Below is a small trained network, with its code and all its weights. Each question gives an input and a class and asks what happens when units are switched off, that is, made to give their printed mean instead of their output.

import numpy as np


def w(rows, s, z=0):
    codes = np.array(rows[::2]) - 128.0
    scale = np.full(codes.shape[1], s)
    scale[-1] = z or s
    return codes * scale


def norm(h):
    return h / np.sqrt((h * h).mean(-1, keepdims=True) + 1e-5)


def f(y):
    return np.maximum(y, 0)


def log_softmax(a):
    a = a - a.max(-1, keepdims=True)
    return a - np.log(np.exp(a).sum(-1, keepdims=True))


def net(x, mask):
    res = np.array(x, float).reshape(1, 2) / 4 @ E
    u = 0
    for l in range(2):
        y = f(norm(res) @ A[l][:, :-1].T + A[l][:, -1])
        res = res + np.where(mask[u : u + 9], y, B[l][:, -1]) @ B[l][:, :-1]
        u += 9
    return log_softmax(norm(res)[-1] @ U[:, :-1].T + U[:, -1])


A, B = {}, {}
E = w([
[131,177,205,99,136,190,238,111,138],'x0',
[23,1,137,144,52,132,189,137,133],'x1',
],0.0091)
A[0] = w([
[22,138,108,142,44,79,172,201,122,116],'L0N1',
[188,201,197,90,142,102,162,19,168,150],'L0N2',
[175,101,145,108,149,184,168,201,22,90],'L0N3',
[94,106,196,64,144,138,189,54,188,125],'L0N4',
[146,22,43,102,147,112,118,94,126,157],'L0N5',
[82,97,196,170,122,186,2,30,77,3],'L0N6',
[207,148,48,64,157,113,85,141,151,176],'L0N7',
[131,104,67,127,135,22,93,128,131,36],'L0N8',
[141,117,123,197,48,181,120,108,111,218],'L0N9',
],0.0056,0.0029)
B[0] = w([
[153,157,113,110,127,202,53,95,144,225],'L0N1',
[101,150,73,192,73,120,145,122,142,230],'L0N2',
[121,143,115,159,124,130,135,132,94,151],'L0N3',
[156,127,162,115,146,39,113,163,132,213],'L0N4',
[178,128,243,173,172,98,181,157,145,216],'L0N5',
[139,149,102,82,106,178,2,122,156,140],'L0N6',
[79,105,116,137,68,194,121,112,130,255],'L0N7',
[89,130,202,72,131,85,176,182,111,203],'L0N8',
[139,224,55,155,136,154,73,55,92,187],'L0N9',
],0.008,0.0057)
A[1] = w([
[91,125,159,177,99,163,148,138,100,212],'L1N1',
[84,4,197,140,122,167,148,104,132,99],'L1N2',
[91,146,183,53,194,171,176,154,129,67],'L1N3',
[181,172,161,125,206,122,119,71,126,85],'L1N4',
[92,94,77,131,53,91,162,153,138,132],'L1N5',
[178,150,104,119,103,155,166,133,148,73],'L1N6',
[138,120,216,126,156,156,93,159,122,69],'L1N7',
[113,109,144,116,160,153,235,109,135,113],'L1N8',
[119,39,92,123,145,28,89,151,113,5],'L1N9',
],0.012,0.0019)
B[1] = w([
[134,114,140,125,95,108,139,168,109,220],'L1N1',
[161,167,71,142,126,183,67,81,121,255],'L1N2',
[131,79,113,113,72,108,149,149,120,165],'L1N3',
[99,71,107,143,70,133,124,131,91,176],'L1N4',
[124,84,70,86,63,127,175,146,39,175],'L1N5',
[122,81,139,97,188,118,92,124,153,170],'L1N6',
[99,104,122,107,110,76,194,163,110,192],'L1N7',
[111,165,199,160,246,78,110,150,190,186],'L1N8',
[116,173,230,140,220,96,180,144,207,203],'L1N9',
],0.014,0.0092)
U = w([
[106,167,222,188,212,57,150,184,158,202],'0',
[148,177,37,199,111,255,34,64,95,217],'1',
[94,68,77,133,17,101,193,190,26,149],'2',
[135,89,113,35,155,163,161,43,141,2],'3',
[141,115,109,79,141,155,175,68,133,8],'4',
[141,105,100,59,145,143,170,37,145,10],'5',
[121,78,113,82,155,149,144,67,109,11],'6',
],0.015,0.0044)

Each question gives the input, the list of numbers given to net, and the class t.
The units are the neurons (one row each of A and B). Each row of codes is followed by its name. A weight is (code - 128) times the scale printed after its matrix; where a second scale follows, it is the last column's (A, B and U).
mask holds one flag per neuron, layer by layer. A switched-off neuron (its flag False) gives its mean, the last column of its row in B, instead of its output. The means were averaged over made-up inputs and are rounded, as every weight is.
A unit's drop is (log p(t) with every unit on - log p(t) with that unit switched off) / (log p(t) with every unit on - log p(t) with every unit switched off).
The circuit of an input: a set's keep is (log p(t) with only the set's units on - log p(t) with every unit switched off) / (log p(t) with every unit on - log p(t) with every unit switched off). Starting from the 12 units with the biggest drops (on a tie, the unit counted first), units are removed one at a time, each time the one whose removal leaves the highest keep (on an exact tie, the one counted first), for as long as the keep stays at least 0.8.
units of the circuit, in order: the units of the circuit, biggest drop first
unit that matters most: the unit with the biggest drop
k most important neurons: the k neurons with the biggest drops, biggest first
k most important neurons of layer l: the k neurons of layer l with the biggest drops, biggest first
drop when u is switched off: that unit's drop, to one decimal
input [-4,4], class 0: unit that matters most	L0N7
input [7,8], class 1: 2 most important neurons of layer 0	(L0N5, L0N8)
input [0,2], class 2: 2 most important neurons	(L1N2, L0N2)
input [2,-3], class 2: 2 most important neurons	(L0N1, L1N2)
input [7,7], class 0: 2 most important neurons	(L1N8, L0N7)
input [0,-4], class 1: 3 most important neurons	(L1N9, L1N7, L0N8)
input [-6,7], class 1: 4 most important neurons	(L1N2, L0N4, L0N1, L1N8)
input [-8,-7], class 0: 2 most important neurons	(L1N2, L0N1)
input [2,1], class 2: 3 most important neurons	(L1N2, L1N9, L1N8)
input [-6,8], class 1: 2 most important neurons	(L1N2, L0N1)
input [-4,-5], class 1: 2 most important neurons	(L0N4, L0N7)
input [-4,3], class 0: 2 most important neurons	(L0N7, L1N9)
input [1,1], class 2: 2 most important neurons	(L0N4, L1N2)
input [-8,0], class 0: units of the circuit, in order	(L1N9)
input [-6,3], class 0: drop when L1N9 is switched off	0.4
input [-8,6], class 0: drop when L1N9 is switched off	2.6
input [-6,1], class 0: drop when L1N9 is switched off	0.1
